Below is a small trained network, with its code and all its weights. Each question gives an input and a target symbol and asks what happens when units are switched off, that is, made to give their printed mean instead of their output.

import numpy as np


def w(rows, s, z=0):
    codes = np.array(rows[::2]) - 128.0
    scale = np.full(codes.shape[1], s)
    scale[-1] = z or s
    return codes * scale


def norm(h):
    return h / np.sqrt((h * h).mean(-1, keepdims=True) + 1e-5)


def f(y):
    return np.maximum(y, 0)


def softmax(a):
    e = np.exp(a - a.max(-1, keepdims=True))
    return e / e.sum(-1, keepdims=True)


def log_softmax(a):
    a = a - a.max(-1, keepdims=True)
    return a - np.log(np.exp(a).sum(-1, keepdims=True))


def net(x, mask):
    ids = ['αβγδεζηλμξσφω'.index(c) for c in x.split()]
    T = len(ids)
    res = E[ids] + P[:T]
    u = 0
    for l in range(2):
        r = norm(res)
        for j in range(2):
            rows = slice(3 * j, 3 * j + 3)
            q, k, v = (r @ M[l][rows].T for M in (Q, K, V))
            z = softmax(np.where(np.tri(T) > 0, q @ k.T / 3**0.5, -1e9)) @ v
            o = O[l][rows]
            res = res + np.where(mask[u + j], z, o[:, -1]) @ o[:, :-1]
        u += 2
        y = f(norm(res) @ A[l][:, :-1].T + A[l][:, -1])
        res = res + np.where(mask[u : u + 8], y, B[l][:, -1]) @ B[l][:, :-1]
        u += 8
    return log_softmax(norm(res)[-1] @ U[:, :-1].T + U[:, -1])


Q, K, V, O, A, B = {}, {}, {}, {}, {}, {}
E = w([
[89,136,137,37,109,196,204,96,176,88,91,137],'α',
[69,180,84,153,105,139,86,77,140,152,159,82],'β',
[204,141,161,172,158,248,139,112,143,117,173,121],'γ',
[166,122,128,86,178,156,81,104,183,177,174,47],'δ',
[129,147,111,164,134,130,157,83,129,195,160,138],'ε',
[221,126,156,70,172,110,239,104,111,178,120,130],'ζ',
[166,112,35,181,183,151,151,160,62,216,166,63],'η',
[170,165,56,117,163,189,140,119,11,125,125,88],'λ',
[81,94,111,121,141,123,219,169,107,103,208,113],'μ',
[117,151,108,124,138,101,101,64,133,145,120,132],'ξ',
[156,175,71,101,92,162,173,121,66,194,142,67],'σ',
[211,102,42,105,65,176,71,249,113,172,148,207],'φ',
[100,166,133,125,205,120,103,66,177,100,187,195],'ω',
],0.012)
P = w([
[37,48,233,137,141,203,115,202,127,242,2,168],'0',
[92,214,75,134,137,165,160,17,144,229,118,124],'1',
[111,184,56,149,117,127,142,51,135,188,141,122],'2',
[112,156,54,158,116,109,137,67,139,166,152,116],'3',
[115,152,49,156,114,107,128,74,145,136,159,116],'4',
[124,140,57,156,114,97,128,83,151,123,167,113],'5',
[134,131,61,150,115,104,124,102,157,110,171,118],'6',
[140,126,68,148,115,97,122,108,181,100,170,114],'7',
[151,123,79,153,116,98,126,114,191,94,174,125],'8',
],0.0077)
Q[0] = w([
[129,130,129,135,122,124,139,134,143,103,135,107],'0.h1',
[133,120,106,125,131,132,140,125,145,112,153,119],'0.h1',
[122,117,127,136,129,126,129,129,121,125,135,122],'0.h1',
[120,119,82,110,79,143,128,131,158,116,179,111],'0.h2',
[199,121,78,124,115,137,82,127,136,171,164,82],'0.h2',
[178,115,3,151,70,126,113,125,122,185,167,89],'0.h2',
],0.016)
K[0] = w([
[114,139,96,132,128,104,128,134,126,146,128,144],'0.h1',
[132,119,139,107,116,156,104,149,119,146,135,154],'0.h1',
[145,131,118,129,141,140,145,132,154,114,141,130],'0.h1',
[189,98,119,87,176,124,136,201,227,56,173,135],'0.h2',
[195,114,188,108,215,140,175,144,224,69,177,59],'0.h2',
[183,108,162,62,168,105,188,121,215,2,207,122],'0.h2',
],0.009)
V[0] = w([
[142,136,178,174,157,154,172,57,128,123,120,62],'0.h1',
[64,142,135,133,201,113,193,75,127,130,132,59],'0.h1',
[160,143,130,128,115,84,101,99,78,160,126,128],'0.h1',
[138,124,122,119,255,96,112,105,98,142,99,128],'0.h2',
[142,103,137,62,142,99,179,111,82,147,107,141],'0.h2',
[128,117,114,115,104,137,118,118,165,133,82,65],'0.h2',
],0.0083)
O[0] = w([
[139,155,167,202,206,190,169,79,204,98,89,42,192],'0.h1',
[76,188,132,99,184,236,221,28,197,152,208,63,254],'0.h1',
[142,156,155,119,136,105,122,139,137,186,50,182,125],'0.h1',
[160,133,40,90,215,110,100,150,121,50,211,155,215],'0.h2',
[183,118,119,119,111,169,153,190,219,72,123,116,127],'0.h2',
[87,1,51,176,106,133,139,86,148,111,119,196,146],'0.h2',
],0.0061,0.0047)
A[0] = w([
[141,89,148,156,51,2,149,185,71,44,142,119,96],'0.n1',
[149,160,126,100,104,136,193,83,102,96,107,158,143],'0.n2',
[120,155,127,154,129,124,98,81,168,93,97,160,110],'0.n3',
[148,150,131,159,159,167,118,118,86,161,190,132,93],'0.n4',
[120,170,108,105,139,146,136,77,153,126,105,96,3],'0.n5',
[113,102,134,134,148,192,135,121,164,111,104,85,26],'0.n6',
[177,80,112,167,100,103,69,83,81,136,119,136,80],'0.n7',
[87,85,144,89,95,103,137,105,155,121,75,167,85],'0.n8',
],0.0098,0.0038)
B[0] = w([
[92,75,171,117,72,43,178,141,129,120,247,44,142],'0.n1',
[141,148,89,155,110,116,96,100,153,146,133,116,190],'0.n2',
[165,126,112,124,141,137,110,177,83,155,133,82,182],'0.n3',
[121,145,142,118,73,94,112,150,144,108,98,160,254],'0.n4',
[164,116,149,195,94,110,157,186,112,134,125,147,246],'0.n5',
[146,157,123,120,114,43,109,113,114,110,147,139,208],'0.n6',
[133,179,58,137,83,106,128,147,194,82,89,139,163],'0.n7',
[169,133,101,144,100,160,87,102,119,76,124,97,142],'0.n8',
],0.011,0.0069)
Q[1] = w([
[147,175,96,210,103,98,146,119,190,120,139,110],'1.h1',
[161,128,80,205,100,175,175,116,201,132,154,86],'1.h1',
[126,174,90,151,166,200,76,104,160,200,80,140],'1.h1',
[79,91,125,124,48,90,149,110,100,97,92,128],'1.h2',
[53,106,118,75,178,172,35,111,155,147,21,152],'1.h2',
[114,1,205,96,116,87,137,155,64,56,125,92],'1.h2',
],0.01)
K[1] = w([
[67,103,144,90,104,97,90,164,145,121,106,176],'1.h1',
[130,72,137,82,92,214,94,217,188,163,97,206],'1.h1',
[173,183,46,140,1,68,128,146,156,117,186,180],'1.h1',
[131,112,196,195,170,103,137,126,143,89,85,60],'1.h2',
[157,209,55,180,121,70,164,88,151,80,201,83],'1.h2',
[139,156,193,151,226,187,185,43,10,169,149,67],'1.h2',
],0.0098)
V[1] = w([
[185,128,163,57,88,94,128,46,238,102,93,80],'1.h1',
[175,134,176,102,147,117,194,197,136,32,58,222],'1.h1',
[109,137,74,18,99,136,178,152,148,97,161,124],'1.h1',
[1,175,175,175,116,145,127,107,169,117,146,152],'1.h2',
[117,105,121,95,197,102,1,123,222,158,193,182],'1.h2',
[117,169,132,118,83,178,50,121,82,8,126,134],'1.h2',
],0.0098)
O[1] = w([
[2,170,193,123,58,68,126,165,231,120,149,115,114],'1.h1',
[136,148,94,102,183,142,219,71,188,47,55,132,108],'1.h1',
[141,119,129,231,32,118,179,66,117,55,118,137,162],'1.h1',
[95,119,19,209,126,188,100,173,160,128,106,152,125],'1.h2',
[28,94,85,123,158,101,182,97,87,108,200,136,246],'1.h2',
[159,220,130,218,202,101,85,181,120,42,170,168,133],'1.h2',
],0.0099,0.011)
A[1] = w([
[147,114,150,177,59,163,138,90,81,142,103,170,132],'1.n1',
[181,161,176,157,158,136,172,118,93,60,66,151,136],'1.n2',
[139,181,151,106,196,83,52,168,61,116,197,169,14],'1.n3',
[187,84,251,87,70,148,52,184,143,156,2,164,2],'1.n4',
[118,128,95,94,148,113,167,44,181,94,102,118,122],'1.n5',
[150,53,108,196,65,208,134,102,154,102,57,112,27],'1.n6',
[144,168,108,83,193,146,114,161,197,146,98,164,81],'1.n7',
[68,52,78,98,138,202,134,157,187,162,71,96,20],'1.n8',
],0.013,0.0071)
B[1] = w([
[76,120,119,105,171,120,138,124,99,125,91,80,227],'1.n1',
[105,118,178,107,108,143,128,178,180,170,188,119,227],'1.n2',
[111,176,193,141,145,129,123,53,89,125,85,164,246],'1.n3',
[141,76,107,124,132,109,170,252,101,91,91,224,163],'1.n4',
[127,97,107,160,165,178,79,108,130,130,106,158,253],'1.n5',
[124,131,225,166,105,186,115,139,69,52,133,82,227],'1.n6',
[101,98,125,108,153,99,102,161,118,102,121,38,159],'1.n7',
[145,221,139,59,84,155,125,139,113,83,144,169,155],'1.n8',
],0.017,0.0071)
U = w([
[100,82,188,166,92,236,107,118,67,60,118,57,15],'α',
[95,156,102,82,225,84,101,140,134,114,63,25,104],'β',
[95,204,140,208,87,106,126,172,224,124,112,141,62],'γ',
[120,121,2,171,180,148,147,87,107,57,132,172,150],'δ',
[83,107,142,116,118,146,159,45,219,205,2,138,248],'ε',
[208,101,187,106,193,196,156,119,177,123,232,150,134],'ζ',
[223,161,82,111,80,54,136,82,104,108,147,74,127],'η',
[129,211,87,20,87,215,139,111,122,122,140,139,99],'λ',
[36,82,180,105,127,100,209,155,99,197,229,71,47],'μ',
[148,119,117,189,105,179,15,122,126,249,113,126,153],'ξ',
[212,104,85,81,155,149,189,54,72,206,90,59,237],'σ',
[121,74,157,134,146,117,198,205,100,146,47,195,233],'φ',
[133,205,202,113,164,92,161,50,53,133,113,202,126],'ω',
],0.0054,0.0018)

Each question gives the input, a string of symbols that net reads in full, and the target symbol t.
The units are the heads (3 rows each of Q, K, V and O) and the neurons (one row each of A and B). Each row of codes is followed by its name. A weight is (code - 128) times the scale printed after its matrix; where a second scale follows, it is the last column's (O, A, B and U).
mask holds one flag per unit, layer by layer, with each layer's heads first. A switched-off unit (its flag False) gives its mean, the last column of its rows in O or B, instead of its output. The means were averaged over made-up inputs and are rounded, as every weight is.
A unit's drop is (log p(t) with every unit on - log p(t) with that unit switched off) / (log p(t) with every unit on - log p(t) with every unit switched off).
The circuit of an input: a set's keep is (log p(t) with only the set's units on - log p(t) with every unit switched off) / (log p(t) with every unit on - log p(t) with every unit switched off). Starting from the 12 units with the biggest drops (on a tie, the unit counted first), units are removed one at a time, each time the one whose removal leaves the highest keep (on an exact tie, the one counted first), for as long as the keep stays at least 0.8.
units of the circuit, in order: the units of the circuit, biggest drop first
top k neurons: the k neurons with the biggest drops, biggest first
top k neurons in layer l: the k neurons of layer l with the biggest drops, biggest first
input μ δ ω φ ξ δ ζ σ, target ζ: top 2 neurons -> (1.n2 0.n4)
input ξ δ λ γ ω γ, target ω: top neuron in layer 1 -> (1.n3)
input β δ ω ξ δ, target ξ: units of the circuit, in order -> (1.h1 1.h2)
input β μ φ ξ ω σ σ φ, target ξ: units of the circuit, in order -> (0.h1 0.n1 1.h1 1.h2)
input γ ξ α γ ζ η σ, target β: units of the circuit, in order -> (1.h1 1.n7)
input β β ξ, target ξ: units of the circuit, in order -> (1.h1 1.h2)
input ε ε γ β ζ δ μ φ, target μ: top 2 neurons -> (0.n5 0.n2)
input ε β η ζ α η, target λ: units of the circuit, in order -> (1.n8 1.h2)
input α ζ λ β, target γ: units of the circuit, in order -> (1.h1 1.h2 0.n8)
input ω φ σ, target ω: units of the circuit, in order -> (1.h2 0.h2 1.n3)
input ξ ζ ω ξ φ φ σ ω, target ω: top 2 neurons -> (0.n8 1.n3)
input μ δ α δ φ, target δ: top 2 neurons -> (0.n5 0.n7)
input λ ξ ζ δ, target ζ: top 2 neurons -> (1.n2 0.n5)
input ε ω ξ ω γ φ φ α, target λ: top 2 neurons -> (0.n1 1.n8)
input μ β ξ λ ξ, target α: units of the circuit, in order -> (1.n6 1.h2)
input σ φ ξ λ ω μ δ δ, target δ: top neuron -> (0.n7)
input φ γ ω η ω λ ε ω σ, target ω: units of the circuit, in order -> (0.h1 1.n3 1.h2)
input ω α ω φ, target ω: top 2 neurons -> (1.n3 0.n5)
input ε δ η β φ η, target δ: units of the circuit, in order -> (0.h2 1.h1 0.n7 0.h1)
input ξ β μ δ, target ω: top 2 neurons -> (0.n8 1.n3)
input ζ δ μ ζ ξ ω γ δ, target ε: units of the circuit, in order -> (1.h1 1.h2)
input δ ε φ, target δ: top 3 neurons in layer 0 -> (0.n7 0.n5 0.n3)
input δ η φ β δ σ μ η, target μ: top 2 neurons -> (1.n2 0.n6)
input δ δ α ξ ω, target μ: units of the circuit, in order -> (1.h1 1.h2)
input μ δ ω ω δ ζ, target α: top neuron -> (1.n6)
input α η δ φ ε ξ, target δ: top 3 neurons in layer 0 -> (0.n7 0.n5 0.n4)
input ζ φ ξ, target ζ: top 2 neurons in layer 1 -> (1.n2 1.n5)
input λ δ ω, target ζ: top 2 neurons -> (1.n2 0.n5)
